Below is a small trained network, with its code and all its weights. Each question gives an input and a class and asks what happens when units are switched off, that is, made to give their printed mean instead of their output.

import numpy as np


def w(rows, s, z=0):
    codes = np.array(rows[::2]) - 128.0
    scale = np.full(codes.shape[1], s)
    scale[-1] = z or s
    return codes * scale


def norm(h):
    return h / np.sqrt((h * h).mean(-1, keepdims=True) + 1e-5)


def f(y):
    return y / 2 * (1 + np.tanh(0.7978845608 * (y + 0.044715 * y**3)))


def log_softmax(a):
    a = a - a.max(-1, keepdims=True)
    return a - np.log(np.exp(a).sum(-1, keepdims=True))


def net(x, mask):
    res = np.array(x, float).reshape(1, 3) / 4 @ E
    u = 0
    for l in range(3):
        y = f(norm(res) @ A[l][:, :-1].T + A[l][:, -1])
        res = res + np.where(mask[u : u + 5], y, B[l][:, -1]) @ B[l][:, :-1]
        u += 5
    return log_softmax(norm(res)[-1] @ U[:, :-1].T + U[:, -1])


A, B = {}, {}
E = w([
[26,196,172],'x0',
[168,78,240],'x1',
[3,18,56],'x2',
],0.006)
A[0] = w([
[122,102,115,70],'0.n0',
[136,165,143,7],'0.n1',
[222,124,175,147],'0.n2',
[42,255,105,26],'0.n3',
[62,55,221,2],'0.n4',
],0.0097,0.0068)
B[0] = w([
[127,112,102,104],'0.n0',
[128,106,80,96],'0.n1',
[130,158,203,253],'0.n2',
[46,197,218,172],'0.n3',
[92,70,254,134],'0.n4',
],0.0091,0.0042)
A[1] = w([
[141,130,143,87],'1.n0',
[90,222,56,46],'1.n1',
[120,109,3,41],'1.n2',
[96,116,12,2],'1.n3',
[235,215,156,149],'1.n4',
],0.013,0.0058)
B[1] = w([
[129,133,136,123],'1.n0',
[136,182,217,148],'1.n1',
[122,71,222,169],'1.n2',
[94,108,254,157],'1.n3',
[188,131,34,254],'1.n4',
],0.013,0.0081)
A[2] = w([
[201,93,97,160],'2.n0',
[82,110,121,105],'2.n1',
[230,130,140,167],'2.n2',
[250,112,112,254],'2.n3',
[124,107,148,97],'2.n4',
],0.019,0.0045)
B[2] = w([
[193,175,246,196],'2.n0',
[215,88,49,139],'2.n1',
[219,127,24,216],'2.n2',
[223,144,157,252],'2.n3',
[156,100,142,137],'2.n4',
],0.013,0.014)
U = w([
[98,86,6,5],'0',
[118,30,189,117],'1',
[54,236,141,112],'2',
[239,169,129,228],'3',
],0.025,0.0031)

Each question gives the input, the list of numbers given to net, and the class t.
The units are the neurons (one row each of A and B). Each row of codes is followed by its name. A weight is (code - 128) times the scale printed after its matrix; where a second scale follows, it is the last column's (A, B and U).
mask holds one flag per neuron, layer by layer. A switched-off neuron (its flag False) gives its mean, the last column of its row in B, instead of its output. The means were averaged over made-up inputs and are rounded, as every weight is.
A unit's drop is (log p(t) with every unit on - log p(t) with that unit switched off) / (log p(t) with every unit on - log p(t) with every unit switched off).
The circuit of an input: a set's keep is (log p(t) with only the set's units on - log p(t) with every unit switched off) / (log p(t) with every unit on - log p(t) with every unit switched off). Starting from the 12 units with the biggest drops (on a tie, the unit counted first), units are removed one at a time, each time the one whose removal leaves the highest keep (on an exact tie, the one counted first), for as long as the keep stays at least 0.8.
units of the circuit, in order: the units of the circuit, biggest drop first
unit that matters most: the unit with the biggest drop
k most important neurons: the k neurons with the biggest drops, biggest first
drop when u is switched off: that unit's drop, to one decimal
input [5,-2,-3], class 2: unit that matters most	0.n3
input [4,2,2], class 1: units of the circuit, in order	[2.n2, 2.n3]
input [-1,2,4], class 0: units of the circuit, in order	[1.n4, 2.n3, 2.n0]
input [7,2,4], class 0: 2 most important neurons	[2.n0, 2.n3]
input [-4,6,8], class 1: units of the circuit, in order	[1.n4, 2.n3]
input [0,7,1], class 1: units of the circuit, in order	[0.n4, 1.n4, 2.n3]
input [4,-2,3], class 2: 2 most important neurons	[2.n3, 2.n2]
input [0,1,1], class 1: units of the circuit, in order	[1.n4, 2.n2, 2.n3]
input [8,0,-5], class 2: units of the circuit, in order	[0.n3, 2.n3, 2.n2]
input [3,8,0], class 1: 3 most important neurons	[0.n4, 1.n4, 2.n3]
input [7,0,5], class 0: 3 most important neurons	[2.n0, 2.n3, 2.n1]
input [7,1,4], class 0: 3 most important neurons	[2.n0, 2.n3, 2.n1]
input [3,3,6], class 0: 2 most important neurons	[2.n0, 2.n3]
input [-1,6,7], class 1: unit that matters most	2.n2
input [-7,-4,2], class 1: drop when 1.n4 is switched off	0.2
input [5,3,8], class 0: drop when 2.n0 is switched off	0.3
input [-8,-7,8], class 1: drop when 0.n3 is switched off	0.0
